Below are the code and all the weights of a small trained network. Each question names an input and a target symbol and asks about switching units off, where a switched-off unit gives its printed mean instead of its output.

import numpy as np


def w(rows, s, z=0):
    codes = np.array(rows[::2]) - 128.0
    scale = np.full(codes.shape[1], s)
    scale[-1] = z or s
    return codes * scale


def norm(h):
    return h / np.sqrt((h * h).mean(-1, keepdims=True) + 1e-5)


def f(y):
    return y / 2 * (1 + np.tanh(0.7978845608 * (y + 0.044715 * y**3)))


def softmax(a):
    e = np.exp(a - a.max(-1, keepdims=True))
    return e / e.sum(-1, keepdims=True)


def log_softmax(a):
    a = a - a.max(-1, keepdims=True)
    return a - np.log(np.exp(a).sum(-1, keepdims=True))


def net(x, mask):
    ids = ['ΓΘΛΞΣΨαβζημπφω'.index(c) for c in x.split()]
    T = len(ids)
    res = E[ids] + P[:T]
    u = 0
    for l in range(2):
        r = norm(res)
        for j in range(3):
            rows = slice(3 * j, 3 * j + 3)
            q, k, v = (r @ M[l][rows].T for M in (Q, K, V))
            z = softmax(np.where(np.tri(T) > 0, q @ k.T / 3**0.5, -1e9)) @ v
            o = O[l][rows]
            res = res + np.where(mask[u + j], z, o[:, -1]) @ o[:, :-1]
        u += 3
        y = f(norm(res) @ A[l][:, :-1].T + A[l][:, -1])
        res = res + np.where(mask[u : u + 16], y, B[l][:, -1]) @ B[l][:, :-1]
        u += 16
    return log_softmax(norm(res)[-1] @ U[:, :-1].T + U[:, -1])


Q, K, V, O, A, B = {}, {}, {}, {}, {}, {}
E = w([
[137,128,134],'Γ',
[137,128,134],'Θ',
[138,128,134],'Λ',
[138,128,134],'Ξ',
[138,129,136],'Σ',
[248,21,63],'Ψ',
[139,124,135],'α',
[138,128,134],'β',
[140,129,134],'ζ',
[143,115,139],'η',
[132,153,124],'μ',
[125,100,118],'π',
[77,128,117],'φ',
[89,151,118],'ω',
],0.012)
P = w([
[185,130,253],'0',
[194,136,229],'1',
[198,138,208],'2',
[206,134,183],'3',
[209,129,158],'4',
[214,127,134],'5',
[218,125,110],'6',
[223,121,83],'7',
[229,122,64],'8',
[230,130,36],'9',
],0.0026)
Q[0] = w([
[199,131,108],'L0H1',
[111,70,123],'L0H1',
[248,122,119],'L0H1',
[102,125,104],'L0H2',
[144,131,120],'L0H2',
[136,114,121],'L0H2',
[168,97,131],'L0H3',
[94,112,112],'L0H3',
[129,138,127],'L0H3',
],0.015)
K[0] = w([
[133,137,3],'L0H1',
[159,170,173],'L0H1',
[144,128,24],'L0H1',
[116,152,149],'L0H2',
[133,117,132],'L0H2',
[140,117,143],'L0H2',
[149,139,69],'L0H3',
[152,105,169],'L0H3',
[116,113,121],'L0H3',
],0.014)
V[0] = w([
[99,195,140],'L0H1',
[125,3,225],'L0H1',
[15,66,5],'L0H1',
[196,109,117],'L0H2',
[110,88,59],'L0H2',
[85,244,73],'L0H2',
[147,208,72],'L0H3',
[23,127,116],'L0H3',
[119,94,144],'L0H3',
],0.0033)
O[0] = w([
[184,139,181,93],'L0H1',
[116,59,13,170],'L0H1',
[53,87,252,3],'L0H1',
[134,193,131,185],'L0H2',
[199,112,118,67],'L0H2',
[133,65,74,47],'L0H2',
[157,154,229,116],'L0H3',
[156,89,127,30],'L0H3',
[131,124,92,128],'L0H3',
],0.0028,0.0032)
A[0] = w([
[105,153,63,127],'L0N1',
[108,121,131,191],'L0N2',
[120,140,99,117],'L0N3',
[105,164,224,65],'L0N4',
[160,78,179,198],'L0N5',
[188,111,108,153],'L0N6',
[3,96,243,226],'L0N7',
[74,181,124,155],'L0N8',
[102,8,101,105],'L0N9',
[57,195,76,142],'L0N10',
[128,128,128,129],'L0N11',
[141,106,223,76],'L0N12',
[105,154,129,149],'L0N13',
[96,106,127,81],'L0N14',
[68,63,123,4],'L0N15',
[81,178,159,165],'L0N16',
],0.0053,0.0022)
B[0] = w([
[129,135,176,155],'L0N1',
[124,132,114,131],'L0N2',
[134,130,155,134],'L0N3',
[167,89,167,91],'L0N4',
[71,138,166,174],'L0N5',
[116,180,102,252],'L0N6',
[152,163,4,77],'L0N7',
[102,94,129,120],'L0N8',
[123,183,44,110],'L0N9',
[76,94,188,138],'L0N10',
[128,128,128,129],'L0N11',
[135,130,194,99],'L0N12',
[116,105,140,126],'L0N13',
[144,127,98,77],'L0N14',
[186,129,72,66],'L0N15',
[118,70,145,115],'L0N16',
],0.0037,0.0022)
Q[1] = w([
[109,144,131],'L1H1',
[139,95,47],'L1H1',
[217,137,134],'L1H1',
[230,254,97],'L1H2',
[30,36,128],'L1H2',
[107,48,201],'L1H2',
[83,178,136],'L1H3',
[192,98,114],'L1H3',
[13,242,124],'L1H3',
],0.0082)
K[1] = w([
[135,143,142],'L1H1',
[43,200,146],'L1H1',
[104,31,131],'L1H1',
[232,3,98],'L1H2',
[52,231,135],'L1H2',
[56,173,170],'L1H2',
[147,29,118],'L1H3',
[126,201,139],'L1H3',
[148,2,118],'L1H3',
],0.0085)
V[1] = w([
[52,124,124],'L1H1',
[210,69,159],'L1H1',
[122,123,113],'L1H1',
[204,34,140],'L1H2',
[238,9,99],'L1H2',
[165,185,114],'L1H2',
[147,30,84],'L1H3',
[248,3,160],'L1H3',
[93,170,63],'L1H3',
],0.0032)
O[1] = w([
[95,161,122,27],'L1H1',
[168,107,136,166],'L1H1',
[120,136,124,117],'L1H1',
[165,58,182,193],'L1H2',
[191,3,209,253],'L1H2',
[109,104,113,225],'L1H2',
[144,160,103,32],'L1H3',
[131,172,29,131],'L1H3',
[139,114,135,134],'L1H3',
],0.0053,0.0018)
A[1] = w([
[123,106,161,118],'L1N1',
[137,131,163,143],'L1N2',
[82,196,93,128],'L1N3',
[2,58,119,2],'L1N4',
[116,163,116,125],'L1N5',
[60,67,98,134],'L1N6',
[138,120,137,165],'L1N7',
[97,188,180,126],'L1N8',
[35,115,108,100],'L1N9',
[103,100,202,120],'L1N10',
[136,127,131,119],'L1N11',
[134,95,120,158],'L1N12',
[136,141,146,119],'L1N13',
[158,192,33,110],'L1N14',
[132,116,146,142],'L1N15',
[147,114,148,127],'L1N16',
],0.0077,0.0069)
B[1] = w([
[105,147,104,134],'L1N1',
[82,106,122,215],'L1N2',
[234,95,184,129],'L1N3',
[47,4,41,102],'L1N4',
[158,114,152,107],'L1N5',
[147,104,231,117],'L1N6',
[57,93,136,253],'L1N7',
[124,30,92,138],'L1N8',
[113,184,161,103],'L1N9',
[74,187,83,155],'L1N10',
[122,130,127,129],'L1N11',
[95,88,130,225],'L1N12',
[115,119,132,137],'L1N13',
[33,146,140,182],'L1N14',
[78,125,116,185],'L1N15',
[92,130,116,194],'L1N16',
],0.0044,0.0018)
U = w([
[121,126,139,52],'Γ',
[118,129,137,100],'Θ',
[119,140,131,90],'Λ',
[119,144,130,136],'Ξ',
[134,137,137,185],'Σ',
[106,138,124,51],'Ψ',
[124,106,81,124],'α',
[129,146,119,132],'β',
[163,206,93,254],'ζ',
[222,93,24,47],'η',
[234,179,200,153],'μ',
[59,34,54,122],'π',
[33,80,168,139],'φ',
[71,169,254,157],'ω',
],0.016,0.0042)

Each question gives the input, a string of symbols that net reads in full, and the target symbol t.
The units are the heads (3 rows each of Q, K, V and O) and the neurons (one row each of A and B). Each row of codes is followed by its name. A weight is (code - 128) times the scale printed after its matrix; where a second scale follows, it is the last column's (O, A, B and U).
mask holds one flag per unit, layer by layer, with each layer's heads first. A switched-off unit (its flag False) gives its mean, the last column of its rows in O or B, instead of its output. The means were averaged over made-up inputs and are rounded, as every weight is.
A unit's drop is (log p(t) with every unit on - log p(t) with that unit switched off) / (log p(t) with every unit on - log p(t) with every unit switched off).
The circuit of an input: a set's keep is (log p(t) with only the set's units on - log p(t) with every unit switched off) / (log p(t) with every unit on - log p(t) with every unit switched off). Starting from the 12 units with the biggest drops (on a tie, the unit counted first), units are removed one at a time, each time the one whose removal leaves the highest keep (on an exact tie, the one counted first), for as long as the keep stays at least 0.8.
units of the circuit, in order: the units of the circuit, biggest drop first
k most important neurons: the k neurons with the biggest drops, biggest first
top k neurons in layer l: the k neurons of layer l with the biggest drops, biggest first
heads that matter: for each layer, one digit per head in row order, 1 if its drop is at least 0.15 and else 0, layers parted by /
input π ζ η η η π Γ η, target π: units of the circuit, in order => L0H1; L1N3
input φ β η β, target η: top 2 neurons in layer 0 => L0N10; L0N9
input ζ ζ η Ξ φ μ Σ ω Σ Σ, target ω: units of the circuit, in order => L0H1
input η α Σ, target η: units of the circuit, in order => L0H1; L1N6
input Ξ π Θ ω η μ, target ω: heads that matter => 101 / 001
input ζ π φ Θ ζ ζ μ, target μ: units of the circuit, in order => L1N8; L0H1
input π ζ Θ, target π: top 2 neurons in layer 0 => L0N9; L0N15
input μ ζ ζ μ μ Γ ω, target ω: top 3 neurons in layer 1 => L1N3; L1N9; L1N14
input μ α ζ β Ξ α ω, target ω: 3 most important neurons => L1N9; L1N3; L0N10
input Ξ ζ π φ Λ, target φ: 2 most important neurons => L1N8; L0N12
input Ψ π Γ μ Θ ω, target ζ: heads that matter => 000 / 011
input ζ Λ π π μ Λ ζ π η, target π: top 2 neurons in layer 0 => L0N9; L0N6
input Ξ β ζ Λ, target ζ: heads that matter => 100 / 010
input β Σ ζ ω Λ α Γ μ Ξ, target μ: units of the circuit, in order => L0H1
input ζ Θ Σ ζ β Ξ ζ Θ, target ζ: heads that matter => 000 / 010
input Ξ ζ Ξ, target ζ: heads that matter => 100 / 010
input μ μ Ξ ζ ζ Σ, target ζ: heads that matter => 100 / 010
input π Σ Γ Λ η α μ μ, target μ: heads that matter => 100 / 000
input Ξ π Γ, target π: heads that matter => 000 / 000
input η η ζ Γ, target η: heads that matter => 100 / 100
input Σ η ω α, target ω: top neuron in layer 1 => L1N10
input Θ φ η, target φ: 2 most important neurons => L0N5; L1N8
input ζ Λ φ ζ, target φ: heads that matter => 100 / 010
input η π α Ξ, target π: 2 most important neurons => L0N9; L1N3
input Ξ μ Ξ Θ Ξ π β π β, target π: 3 most important neurons => L0N9; L1N14; L1N6
input Σ π η ζ Σ ζ Ξ, target ζ: 2 most important neurons => L0N9; L0N6
input β μ ζ Σ Θ, target ζ: top 2 neurons in layer 1 => L1N14; L1N6
